Each row has a name. Each question is about the rows just above it.

[181,99,95,161,111,86,94,135,109,111,171,145,80,32] -> Q_865
[189,98,93,163,113,86,113,118,118,86,162,143,108,20] -> Q_353
[181,99,95,161,111,86,94,135,116,111,171,111,107,126] -> Q_523
[116,149,99,108,156,189,100,172,72,87,99,92,177,172] -> Q_748
[120,126,99,125,73,172,178,195,78,108,151,125,116,226] -> Q_277
[174,97,106,162,97,86,85,147,117,124,167,156,61,55] -> Q_221
[189,102,52,112,125,149,141,202,51,98,184,153,95,124] -> Q_887
[115,126,98,129,78,164,167,210,84,118,157,127,101,221] -> Q_180
Which value is in both Q_221 and Q_180? => [167]
Shared by Q_353 and Q_523: => [86]
Shared by Q_180 and Q_523: => [126]
Shared by Q_865 and Q_748: => [99]

[203,198,73,130,125,90] = Q_990
[99,180,169,158,216,166] = Q_31
[110,198,167,135,179,202] = Q_919
[171,179,168,174,104,211] = Q_757
[148,200,168,73,200,72] = Q_281
[201,114,72,202,145,91] = Q_22
[201,114,72,213,167,174] = Q_156
[198,177,146,185,102,204] = Q_665
[194,171,149,160,92,205] = Q_220
[78,94,165,136,207,101] = Q_310
[201,114,72,121,212,76] = Q_862
The one value in Q_156 and Q_757: => [174]
Which value is in both Q_757 and Q_281? => [168]
Shared by Q_990 and Q_281: => [73]

[147,130,131,131,122,127,129,134,124,131,141,111,144,123,134,142,133] -> Q_802
[147,145,131,127,119,127,129,134,124,126,127,172,130,138,111,129,136] -> Q_970
[146,117,128,179,135,144,134,119,209,128,122,103,115,144,141,126,132] -> Q_837
[105,148,130,145,131,136,125,133,152,128,120,121,140,164,107,128,124] -> Q_44
The one value in Q_837 and Q_44: => [128]
Whose row is [147,145,131,127,119,127,129,134,124,126,127,172,130,138,111,129,136]? => Q_970
Whose row is [147,130,131,131,122,127,129,134,124,131,141,111,144,123,134,142,133]? => Q_802
Shared by Q_44 and Q_837: => [128]

[105,209,111,131,107,147,128,126,158,126,142,147,116,152,141,112,145]  Q_175
[106,135,97,143,146,71,177,102,148,132,126,136,122,112,115,182,72]  Q_785
[84,158,132,169,74,139,147,103,188,104,118,162,97,127,137,121,158]  Q_910
[110,114,94,127,157,124,168,116,153,147,129,132,119,108,84,148,104]  Q_960
[93,167,127,152,86,144,142,107,176,109,124,153,104,133,138,120,153]  Q_407
[107,129,95,135,150,113,170,124,148,138,128,133,120,111,107,160,94]  Q_157
[132,167,127,152,86,144,142,132,176,109,126,153,104,133,138,120,153]  Q_586
[142,124,119,119,127,130,118,138,141,120,128,122,128,112,127,116,126]  Q_946
[142,125,117,122,128,127,120,133,145,118,127,121,125,111,127,117,130]  Q_80
Whose row is [107,129,95,135,150,113,170,124,148,138,128,133,120,111,107,160,94]? => Q_157
Whose row is [106,135,97,143,146,71,177,102,148,132,126,136,122,112,115,182,72]? => Q_785

[29,40,218,102]  Q_294
[188,169,104,164]  Q_542
[101,38,175,107]  Q_349
[38,96,147,120]  Q_584
[188,178,73,39]  Q_795
[103,101,103,104]  Q_334
The one value in Q_542 and Q_334: => [104]
The one value in Q_334 and Q_542: => [104]
Which value is in both Q_795 and Q_542? => [188]
The row with [188,178,73,39] is => Q_795
The one value in Q_584 and Q_349: => [38]
Which value is in both Q_542 and Q_795? => [188]
Which value is in both Q_349 and Q_584? => [38]

